Each row is followed by its class.
[ 14 -50   1 -27   2 -53   2 -10 -43 -10 -34 -35  48  39 -35 -75  22  16
 -29  64 -27 -45  -1  26 -22  25  17  -3  13 -51   2 -37  -4] -> j_935
[-27  -8 -18  38 -10  91  -2  48   6  -3 -11  73 -59 -21  44  90   5 -21
  33 -22 -21  70 -23 -29  59 -36 -11 -15 -85  82 -61  26  15] -> j_613
[  4  17  -7   6  15  59   1   9  18  13   5  37 -23 -20  32  64 -16 -13
   0 -41  -5  59  -5 -14   7 -33 -13  -9 -38  43 -39  22  -1] -> j_676
[-59 -38 -14  64 -44  59  -9  35 -19 -13 -29  29 -22 -30  18  41 -11  -5
  18 -10 -43  37  -3  -8  50  -7 -30  -3 -20  -8 -43   7 -36] -> j_613
[  1  51  11  31 -26  -5 -13  28   5  11  31  25 -33 -51   7  26 -55  -5
  15 -37 -21   4  43   2   1  17 -33  47  36  -4  15  -2 -42] -> j_676
[ 32  -9  14  -1   8 -19   9  36 -20 -10 -13  31 -43  40  29  -3   7  -7
  20   1 -12  35 -35  -6  14 -14  10   9 -57  40 -13  40  21] -> j_935
[ 13  60  -6  -1  23  52  10  12  38   4   4  36 -30 -29  35  57 -36 -13
 -11 -43   1  57   7 -18  16 -50 -12  12 -36  68 -10  29  24] -> j_803
[-11 -13  -5 -18  -5   6  -1   2 -16 -10 -33   2 -17 -22 -15   0  10  -2
 -13  20  -6   7  -1   1   2  12   2  -8  -5  -9 -13  -7  -4] -> j_563
[ 51  -4   3 -46  38 -32  22 -21 -17  16  15  -3  63  50  -7 -49  20   6
 -53  26  -7   5  -9  20 -57   9  19   4 -23  -4 -20  -7  28] -> j_803
[ 41  13  26  12  16 -15   3  38 -20  -1  -3  24 -77  20  32  -8   0  -3
  20  -7   8  28 -25 -21  -6  27   1  31 -15  23   7  40  12] -> j_368
[ 24  42  18  19  -9  -8 -16   9  21  25  50  36 -41 -45   8  44 -28 -13
  44 -52 -21   0  19  -4 -13  38 -16  18  17   4  -1  -2 -26] -> j_359
[ 45  61  10  -8  17   3   7  10  39  28  50  41 -23 -16  13  45 -31  -6
   3 -59  -5  30   1  -4 -22   4  -6  13 -18  40 -16   1   4] -> j_368
[  4 -82   8  -2   1 -11  24  23 -77 -36 -64   2 -12  52  42 -34  59   1
  -1  74  -4  40 -52   2  -4   6  29  10 -65  -7 -31  42  35] -> j_353
[ 19 -26  10 -22   3 -34  -5  29 -29  -6 -26  -9 -20  17  -4 -30  21   4
  -7  40  -6  -4 -12   7  -1  12   6   6  -8  -6  15   2 -10] -> j_676
[  0  62  -1   5   6  37   8   6  32   7  15  29 -30 -28  27  46 -22 -16
  -6 -50  22  54   9 -16   9 -37 -26  21 -13  40   0  40  12] -> j_676
[ 14  22   5   7  -1  12  -3   4  15   7  42  27 -12   6  15  33 -21  -3
  16 -24 -12  15  11  -9   9 -12  -5   5 -10  34 -18  -5  10] -> j_111
[ 15 -26 -28 -38  21   9  25 -45 -22   2 -10 -23  74  27 -14 -28  27  14
 -73  21  -5   2  -4  25 -51 -18  18 -17 -31 -23 -36 -34  25] -> j_353
[ 47  -5  25  -6   5 -21  16  39 -51  -6 -17  19 -64  31  22 -21  21  -2
   4  35 -19  34 -30  -9  -7  32   3  20 -18   1  -9  27  12] -> j_613
[ 47  23  27  -6   4 -45   0   8  -6   7  40  27 -25   9  10   0   9 -10
  17   3 -10  11  -2   2 -29  41  11  23   0  -6   2   9   1] -> j_111
[-14  24  -1  19 -20   0   9  -7   9   8  22  12  23 -36 -14  11 -28   8
   4  -8 -18 -24  33  11  -8  20 -27  17  49 -35  -3 -33 -25] -> j_368
[ -16   54  -43  -63   53   90   22  -91   67   14   -3  -25  111  -43
  -29   45  -26   -4 -106  -33   23   33   38   11  -48  -72   19  -36
  -42   54  -36  -25   61] -> j_353
[  22   11  -45  -90   48   44   28  -56    3   -8  -31  -41   80   29
  -26  -28   25   12 -113   40   16    9   11   28  -38  -61   18  -36
  -39   23  -24  -31   59] -> j_111
[ -4   0  11   2 -36 -14  -2  39  -8  -8  -6  16 -61 -25  -3  16   0  -9
  45  -9 -18  -5   0  -4  31  21   0  10   0   7   2   0 -21] -> j_359
[ 19   6   4 -25  -8 -31  17 -12 -18   1   2  -2  13   2 -25 -27   0   8
  -9  21 -18 -16  10  17 -22  23  14   9  18 -20   0 -16  -4] -> j_368
[ 52 -12  -5 -52  52  31  20 -33 -12   1 -10  -1  19  51  21  -2  44  -3
 -59   8  13  56 -31   1 -42 -17  24 -16 -74  31 -43  27  60] -> j_359
[ 31 -34  15  -2  -7 -45  -2  24 -52  10   6  13   9  29  -4 -40  10   8
  -5  32 -23 -13  -8  12 -28  33  -3  15   5 -27 -15  -7 -21] -> j_676
[ 40  78  28  13 -17 -57  -3  -1  37  33  92  53 -46 -43  -5  35 -36  -7
  48 -57  -8  -5  22 -12 -15  33 -20  30  46  -3  26  -1 -32] -> j_563
[-28  58 -19  14   5  70   7  -9  66  15  37  39  13 -42  24  85 -39 -17
  -1 -63   2  44  21 -12  24 -52 -16  -6 -27  51 -32   1   6] -> j_803
[ 18  -8   5   1  -4 -23   6  13 -38  -2   2   8  -8  19   9 -16   6   2
 -10  19 -19   5  -1   5 -13  -7 -12  15   0  -8  -2  14  -8] -> j_676
[  1   1   0  -9  10  31  17  -3 -15 -18 -22   2  -5  18  18  -5  14   2
 -31  38   5  43 -25  -5 -17   0   8  -5 -24  -2 -26  12  19] -> j_353
[ 12 -65 -24 -21  25  18  21  10 -56  -7 -53   5  33  49  10 -15  59   1
 -66  41 -11  51 -44  13 -31 -25  17 -36 -86   4 -60   7  37] -> j_935
[ 35  30  23 -17 -18 -48   1  24 -13   1   7   7 -56 -21 -18 -14  -6  -9
  24  -6   2 -15  -3  -2  -7  45   0  32  32 -14  30  -1 -13] -> j_353
[-32  28 -11   7 -13  38  -3  22  24 -12 -22  25 -40 -44   4  49 -27 -21
  12 -36  -8  29  15 -15  44 -33  -3  10 -28  51  -7  15  -4] -> j_935
[-14 -38   5  42 -34 -10 -17  54 -30   7   2  42 -28 -10   5  21   7   3
  33  12 -45  22 -16  -6  24  35 -23   2  -9 -20 -34 -18 -31] -> j_563
[-13  95 -42 -28  15  95  17 -81  84  27  40  10  47 -67  -6  80 -43 -12
 -79 -91  21  44  51  -6 -22 -74   3 -17 -25  51 -38 -18  29] -> j_613
[-59 -15 -18  23 -40  39   0  -4  -4 -10 -24  -6  29 -55 -33   9 -21   3
 -19  11 -39 -13  38  12  14  14  -9  -6  23 -32 -23 -41 -41] -> j_613
[  4 -11  19  19  -7 -14  15  32 -41 -16  -3  17 -26  17  18 -16  -7   1
   4  36 -30  21  -2 -11   4  15   4  25   6  -1  -4  18 -21] -> j_803
[ 25 -36  24   6   8 -17   3  48 -61 -15 -31  14 -44  44  42 -17  34 -10
  12  51  -5  35 -36 -10   3  17 -11  26 -19  -2 -11  43   8] -> j_676
[ 22  -3   2 -11   5   1  -1  -6  -9   7  17   6  -6  18   2  -7  10   6
 -11   5  -3  19  -6  -1 -14   9   3  -8   1 -10 -15  -7  -3] -> j_111
[ 25  48 -31 -39  46  78  22 -25  25   2 -14   8   4  -5  28  50  -3  -7
 -63 -26  29  61   1  -5 -15 -87  -9 -21 -58  70 -24  24  62] -> j_676
[-10  60   1  27 -10  48  -4  26  54  13  45  55 -50 -52  22  91 -44 -24
  32 -81 -14  46   4 -23  20 -15 -22   8 -22  63 -27   6 -17] -> j_353
[-35 -38   0  10 -41 -22  -6  44 -36 -19 -46   5 -51 -10   1  -1  11  -9
  35  17 -34  -1  -7  -1  48   7  -2  10  -3 -20  -8  -4 -32] -> j_935
[-13   7 -10 -27   4  26  12 -13   1 -15 -32  -9   7 -11  -6   7   0 -10
 -16  15   7  12  -6   1   4 -19   8  -5 -13  12 -11   7  19] -> j_353
[ 29  14   2  -2 -11 -23  12  24 -26  -9  10  12 -19  17  13  -3   4   2
  -3  19  -9   3   0   5   3  -8 -15  19   7 -10   3  -3   7] -> j_111
[ -3   7 -24 -39  12  34   6   1  10  -8 -46  -3  21 -20  -4   0  -1  -6
 -47  -5  -5  29   7  18   4 -30   8   3 -48  33 -14   4  21] -> j_803
[-42  20 -16   4 -11  27  -4 -14  31 -10  -6  -3  29 -46 -29  12 -22  -6
 -32 -11 -16  -7  35   4  12 -11  -3   2  11  -7   4 -21 -30] -> j_803
[-20 -39  -8 -13 -10  15  11  12 -26 -22 -52  -2  -8   3  -9   1  29  -4
 -14  26  -9  20 -19  -3  21  -6  13  -7 -30   2 -20   9  11] -> j_368
[  8  32 -28 -50  44  78  11 -38  41  -6 -25   2   0 -16  11  44  -6 -11
 -57 -42  31  57   1 -12  -1 -74   4 -23 -67  92 -26  26  64] -> j_563
[-42  11 -14   7 -22  38  -5   7  21  -7 -22   3 -17 -47 -14  40 -10 -12
  -3 -13  -9   5  13  -3  34 -16 -11 -14  -7   7  -6  -8 -15] -> j_613
[-24 -52   0  35 -26  10  -5  61 -44  -8 -38  37 -45  -7  29  22  17  -7
  28  14 -39  38 -34 -10  25  12  -8   7 -45   1 -44   9 -20] -> j_353
[  6  13 -32 -61  36  58  22 -48  27  -9 -43 -15  45  -8  -9   7   4  -8
 -83 -12  14  37   7   5 -19 -61  25 -23 -52  48 -34  -1  39] -> j_935
[ -1  47 -35 -49  41 109   9 -24  46 -14 -43   8 -17 -15  20  60   1 -21
 -69 -19  39  59 -13 -18  17 -84   9 -32 -87  89 -34  30  63] -> j_613
[ 31  70  17  -7 -13 -37  -4  -6  33  14  55  21 -28 -47 -20  10 -55  -4
  34 -34  -2 -29  43  -5   1  23  -3  36  51  20  37 -13 -21] -> j_563
[  7  48  12  33  -3  -3  -5   0  43  22  57  30 -19 -24   7  40 -35  -9
  33 -64  -3   7  18 -13  -3   5 -17   9  19  13  -1  -7  -9] -> j_935
[ 27  22  39  13 -20 -61  15  20 -21   0  43  14 -22   9   9  -2  -1  -6
  43  23 -24 -15   8  -2 -12  48  -8  35  42 -31  13   1  -8] -> j_359
[-20 -48  -8  18 -19  31 -16  52 -23 -20 -55  32 -68 -20  29  43  26 -10
  41   9 -30  38 -24 -11  51 -16  -2 -14 -57  34 -28  16  11] -> j_111
[ 27  45   2 -12  -8 -17   4  -1  17   5  13   1 -15 -15 -11  -8 -18  -7
  -8 -28   5   2  13   5 -13   8  -3  17  21   1  13  -9  -6] -> j_935
[ 14 -31 -17 -46  33  21  13 -50 -17  -7  -7 -17  63  52   0 -19  37  11
 -77  37   3  22  -8   9 -32 -31  23 -23 -45  -3 -42 -11  40] -> j_111
[ 12  55   8 -21  -8 -15   0 -29  31   4  39   9  -8 -31 -13  13 -16 -14
   6 -25   4  -5  33  -1  -6  10   7  22  31   1  17  -2  -8] -> j_111
[ 32  22  18 -22   9 -20  15   6  -6  -3  -7  13 -48  -2   4  -6  13 -20
  25   2   6  16 -18  -8  -8  21  18   4   4   4   8  30  11] -> j_803
[ -7 -13  -1  23 -16  20  -1  27 -21 -16 -20  18 -46 -10  27  22  -3   0
  10  -7 -16  39  -3  -5  20 -11  -4   8 -27  11 -15  21   3] -> j_111
[-11  31 -20 -32   0  29   6 -28  32  -4 -20  -4  30 -42 -19  19  -7  -4
 -52 -13   9   3  21  13 -12 -14   6   2 -12   0 -14 -20  10] -> j_368
[ 26 114 -20 -17  17  69  12 -69  91  28  70  27  40 -64  -6  68 -52  -9
 -34 -95  26  42  53   1 -28 -38 -16   3  15  39  -9  -9  31] -> j_111
[ 16  37  44   3 -32 -86  -1  20   2   6  44 -12 -59  -9  -5 -22  -6  -7
  63  -1   1 -45  19 -11   3  64  -4  46  81 -41  47 -13 -28] -> j_359
[ 47  21   2 -39  24  -9  20 -28   6  24  26  10  15  17   6   1   9   0
 -30 -27  11  24 -10   8 -50   4  12  -1 -20  15 -27   4  26] -> j_368
[-24 -20 -21  20   0  45   4  19  -6   2 -22  32  20 -15   8  28   2  -4
 -22  -6 -36  36  -7   2   2 -18  -7 -18 -48   9 -55  -7  -3] -> j_803
[  2  52   4   6  -9   3  14 -16  13   5  34  22 -19 -27  10  31 -22  -9
   4 -31   1  31  22 -13   0  -6 -15  26  20   5  -2  13   4] -> j_563
